Below are the code and all the weights of a small trained network. Each question names an input and a target symbol and asks about switching units off, where a switched-off unit gives its printed mean instead of its output.

import numpy as np


def w(rows, s, z=0):
    codes = np.array(rows[::2]) - 128.0
    scale = np.full(codes.shape[1], s)
    scale[-1] = z or s
    return codes * scale


def norm(h):
    return h / np.sqrt((h * h).mean(-1, keepdims=True) + 1e-5)


def f(y):
    return np.maximum(y, 0)


def softmax(a):
    e = np.exp(a - a.max(-1, keepdims=True))
    return e / e.sum(-1, keepdims=True)


def log_softmax(a):
    a = a - a.max(-1, keepdims=True)
    return a - np.log(np.exp(a).sum(-1, keepdims=True))


def net(x, mask):
    ids = ['αβγδεζηθλμξπστφω'.index(c) for c in x.split()]
    T = len(ids)
    res = E[ids] + P[:T]
    r = norm(res)
    for j in range(3):
        rows = slice(2 * j, 2 * j + 2)
        q, k, v = (r @ M[0][rows].T for M in (Q, K, V))
        z = softmax(np.where(np.tri(T) > 0, q @ k.T / 2**0.5, -1e9)) @ v
        o = O[0][rows]
        res = res + np.where(mask[j], z, o[:, -1]) @ o[:, :-1]
    y = f(norm(res) @ A[0][:, :-1].T + A[0][:, -1])
    res = res + np.where(mask[3:11], y, B[0][:, -1]) @ B[0][:, :-1]
    return log_softmax(norm(res)[-1] @ U[:, :-1].T + U[:, -1])


Q, K, V, O, A, B = {}, {}, {}, {}, {}, {}
E = w([
[133,95,130,124],'α',
[125,123,132,127],'β',
[106,118,120,120],'γ',
[141,125,133,124],'δ',
[158,135,2,130],'ε',
[125,124,130,128],'ζ',
[113,118,131,128],'η',
[124,117,129,130],'θ',
[112,128,119,123],'λ',
[111,131,125,117],'μ',
[139,118,142,128],'ξ',
[120,104,137,131],'π',
[116,135,129,119],'σ',
[113,108,125,127],'τ',
[121,140,133,121],'φ',
[122,124,137,126],'ω',
],0.019)
P = w([
[136,155,121,147],'0',
[140,138,139,34],'1',
[89,151,167,55],'2',
[89,156,154,131],'3',
[121,169,116,207],'4',
[94,34,58,175],'5',
[122,2,74,93],'6',
[92,139,136,61],'7',
],0.0087)
Q[0] = w([
[48,67,97,93],'head 0',
[181,147,173,89],'head 0',
[125,62,30,100],'head 1',
[120,134,201,3],'head 1',
[111,140,199,94],'head 2',
[155,149,118,177],'head 2',
],0.019)
K[0] = w([
[179,96,53,146],'head 0',
[109,130,200,169],'head 0',
[58,134,199,133],'head 1',
[126,142,114,253],'head 1',
[155,143,100,180],'head 2',
[152,131,120,82],'head 2',
],0.022)
V[0] = w([
[99,59,215,152],'head 0',
[142,87,91,132],'head 0',
[187,198,217,119],'head 1',
[86,254,44,115],'head 1',
[68,133,124,74],'head 2',
[74,157,251,183],'head 2',
],0.016)
O[0] = w([
[141,251,147,184,153],'head 0',
[119,99,78,145,220],'head 0',
[200,173,73,66,115],'head 1',
[240,121,118,248,71],'head 1',
[161,189,197,168,156],'head 2',
[125,92,222,20,254],'head 2',
],0.011,0.0058)
A[0] = w([
[113,4,26,142,12],'neuron 0',
[159,191,129,88,159],'neuron 1',
[84,157,17,87,253],'neuron 2',
[67,152,103,78,136],'neuron 3',
[110,198,165,135,97],'neuron 4',
[122,108,128,113,81],'neuron 5',
[53,126,147,154,101],'neuron 6',
[137,64,72,124,142],'neuron 7',
],0.014,0.0026)
B[0] = w([
[63,6,78,58,223],'neuron 0',
[130,78,94,89,203],'neuron 1',
[181,156,78,229,249],'neuron 2',
[159,212,139,141,253],'neuron 3',
[112,76,144,96,203],'neuron 4',
[132,149,144,141,153],'neuron 5',
[93,122,90,166,214],'neuron 6',
[72,110,90,116,195],'neuron 7',
],0.021,0.0061)
U = w([
[112,108,142,102,78],'α',
[180,121,127,117,121],'β',
[145,87,133,173,166],'γ',
[150,76,121,113,144],'δ',
[166,119,144,163,114],'ε',
[144,110,25,114,174],'ζ',
[117,108,118,123,6],'η',
[179,121,134,148,162],'θ',
[55,88,167,184,104],'λ',
[79,187,62,169,157],'μ',
[126,109,157,174,123],'ξ',
[176,181,56,58,83],'π',
[173,113,159,45,62],'σ',
[154,95,134,79,132],'τ',
[126,73,247,120,50],'φ',
[68,183,168,53,199],'ω',
],0.013,0.0026)

Each question gives the input, a string of symbols that net reads in full, and the target symbol t.
The units are the heads (2 rows each of Q, K, V and O) and the neurons (one row each of A and B). Each row of codes is followed by its name. A weight is (code - 128) times the scale printed after its matrix; where a second scale follows, it is the last column's (O, A, B and U).
mask holds one flag per unit, heads first, then neurons. A switched-off unit (its flag False) gives its mean, the last column of its rows in O or B, instead of its output. The means were averaged over made-up inputs and are rounded, as every weight is.
A unit's drop is (log p(t) with every unit on - log p(t) with that unit switched off) / (log p(t) with every unit on - log p(t) with every unit switched off).
The circuit of an input: a set's keep is (log p(t) with only the set's units on - log p(t) with every unit switched off) / (log p(t) with every unit on - log p(t) with every unit switched off). Starting from all 11 units, units are removed one at a time, each time the one whose removal leaves the highest keep (on an exact tie, the one counted first), for as long as the keep stays at least 0.8.
circuit, biggest first: the units of the circuit, biggest drop first
most important unit: the unit with the biggest drop
top k neurons: the k neurons with the biggest drops, biggest first
heads that matter: for each layer, one digit per head in row order, 1 if its drop is at least 0.15 and else 0, layers parted by /
input π δ α α ω θ π, target μ: heads that matter	110
input η β ξ, target φ: circuit, biggest first	(head 1; head 2)
input θ π π τ φ λ π, target λ: top 3 neurons	(neuron 6; neuron 0; neuron 2)
input η β ζ η, target φ: circuit, biggest first	(head 2; head 1)
input τ τ τ α, target λ: most important unit	head 1
input β α η π α α, target φ: circuit, biggest first	(head 2; neuron 2; neuron 0)
input λ τ φ η σ, target λ: heads that matter	011
input π φ π α ω ζ, target ω: circuit, biggest first	(head 2; head 1; neuron 0)
input η α φ, target φ: heads that matter	010
input ω δ π β, target σ: circuit, biggest first	(head 2; head 1)
input α τ λ ω φ, target λ: circuit, biggest first	(head 2; neuron 4; neuron 2)
input ξ δ ω, target π: circuit, biggest first	(head 1; neuron 2)
input η π τ ω α θ β π, target μ: heads that matter	101
input γ η λ φ μ, target φ: heads that matter	001
input θ π τ β σ π, target λ: most important unit	head 2
input ω π ω, target σ: circuit, biggest first	(head 1; head 2)
input α π γ η β, target ω: heads that matter	110
input τ σ π π π α λ γ, target ω: heads that matter	011
input α τ α μ, target μ: heads that matter	011
input μ η μ π α, target φ: heads that matter	000
input π ξ α α π, target π: heads that matter	110
input τ τ τ, target λ: heads that matter	010
input τ ζ ξ, target λ: heads that matter	010
input π α β π η τ τ, target ω: heads that matter	001
input ζ π α π σ, target ω: most important unit	head 0
input α ω ξ, target μ: heads that matter	011
input σ τ π θ θ π, target ω: heads that matter	011
input η π π, target φ: most important unit	head 1
input η θ λ ξ α π η σ, target μ: top 2 neurons	(neuron 2; neuron 6)
input π η η δ α μ π α, target μ: top 2 neurons	(neuron 2; neuron 3)
